Here is a tiny trained network, its code and every weight. The questions are about switching its units off for an input and a class, where a switched-off unit gives its printed mean instead of its output.

import numpy as np


def w(rows, s, z=0):
    codes = np.array(rows[::2]) - 128.0
    scale = np.full(codes.shape[1], s)
    scale[-1] = z or s
    return codes * scale


def f(y):
    return np.maximum(y, 0)


def log_softmax(a):
    a = a - a.max(-1, keepdims=True)
    return a - np.log(np.exp(a).sum(-1, keepdims=True))


def net(x, mask):
    res = np.array(x, float).reshape(1, 4) / 4 @ E
    y = f(res @ A[0][:, :-1].T + A[0][:, -1])
    res = res + np.where(mask, y, B[0][:, -1]) @ B[0][:, :-1]
    return log_softmax(res[-1] @ U[:, :-1].T + U[:, -1])


A, B = {}, {}
E = w([
[157,155,99,94,73,167,158,133,152],'x0',
[212,108,111,171,194,175,189,20,228],'x1',
[75,108,233,150,121,44,119,128,250],'x2',
[133,169,146,63,103,65,167,56,170],'x3',
],0.011)
A[0] = w([
[169,168,61,94,50,162,149,101,157,100],'n0',
[148,121,121,177,138,163,139,181,53,102],'n1',
[60,97,243,104,95,45,186,107,194,254],'n2',
[104,165,234,123,77,53,127,115,210,132],'n3',
[107,145,113,152,55,68,68,191,72,69],'n4',
[27,120,120,87,1,124,53,208,75,89],'n5',
[34,20,177,198,196,46,35,202,69,87],'n6',
],0.0069,0.0025)
B[0] = w([
[139,156,171,155,68,140,101,183,91,180],'n0',
[109,134,131,148,133,89,68,155,125,179],'n1',
[82,210,201,104,116,221,102,200,66,252],'n2',
[31,208,200,79,59,222,25,255,37,231],'n3',
[174,128,127,134,140,125,134,117,181,207],'n4',
[185,18,77,123,190,119,158,52,183,249],'n5',
[81,224,135,92,60,171,102,165,30,251],'n6',
],0.01,0.013)
U = w([
[188,31,112,121,196,126,203,32,179,252],'0',
[58,199,159,101,92,140,37,205,2,4],'1',
],0.0082,0.00034)

Each question gives the input, the list of numbers given to net, and the class t.
The units are the neurons (one row each of A and B). Each row of codes is followed by its name. A weight is (code - 128) times the scale printed after its matrix; where a second scale follows, it is the last column's (A, B and U).
mask holds one flag per neuron, in row order. A switched-off neuron (its flag False) gives its mean, the last column of its row in B, instead of its output. The means were averaged over made-up inputs and are rounded, as every weight is.
A unit's drop is (log p(t) with every unit on - log p(t) with that unit switched off) / (log p(t) with every unit on - log p(t) with every unit switched off).
The circuit of an input: a set's keep is (log p(t) with only the set's units on - log p(t) with every unit switched off) / (log p(t) with every unit on - log p(t) with every unit switched off). Starting from all 7 units, units are removed one at a time, each time the one whose removal leaves the highest keep (on an exact tie, the one counted first), for as long as the keep stays at least 0.8.
circuit, biggest first: the units of the circuit, biggest drop first
most important unit: the unit with the biggest drop
k most important neurons: the k neurons with the biggest drops, biggest first
drop when u is switched off: that unit's drop, to one decimal
input [8,-7,4,-7], class 0: most important unit => n5
input [4,-7,1,-5], class 0: circuit, biggest first => [n5 n3]
input [0,4,-5,7], class 0: 2 most important neurons => [n3 n6]
input [2,-8,-8,-8], class 0: 2 most important neurons => [n5 n3]
input [-7,8,1,-6], class 0: 2 most important neurons => [n3 n2]
input [-2,4,-5,-3], class 0: 3 most important neurons => [n3 n6 n2]
input [3,-8,2,-5], class 0: 2 most important neurons => [n5 n3]
input [7,-4,-4,8], class 0: drop when n6 is switched off => 0.3
input [4,-4,0,2], class 0: drop when n6 is switched off => 0.3
input [3,7,-2,3], class 0: 3 most important neurons => [n3 n6 n2]
input [2,-3,-5,2], class 0: drop when n2 is switched off => 0.2
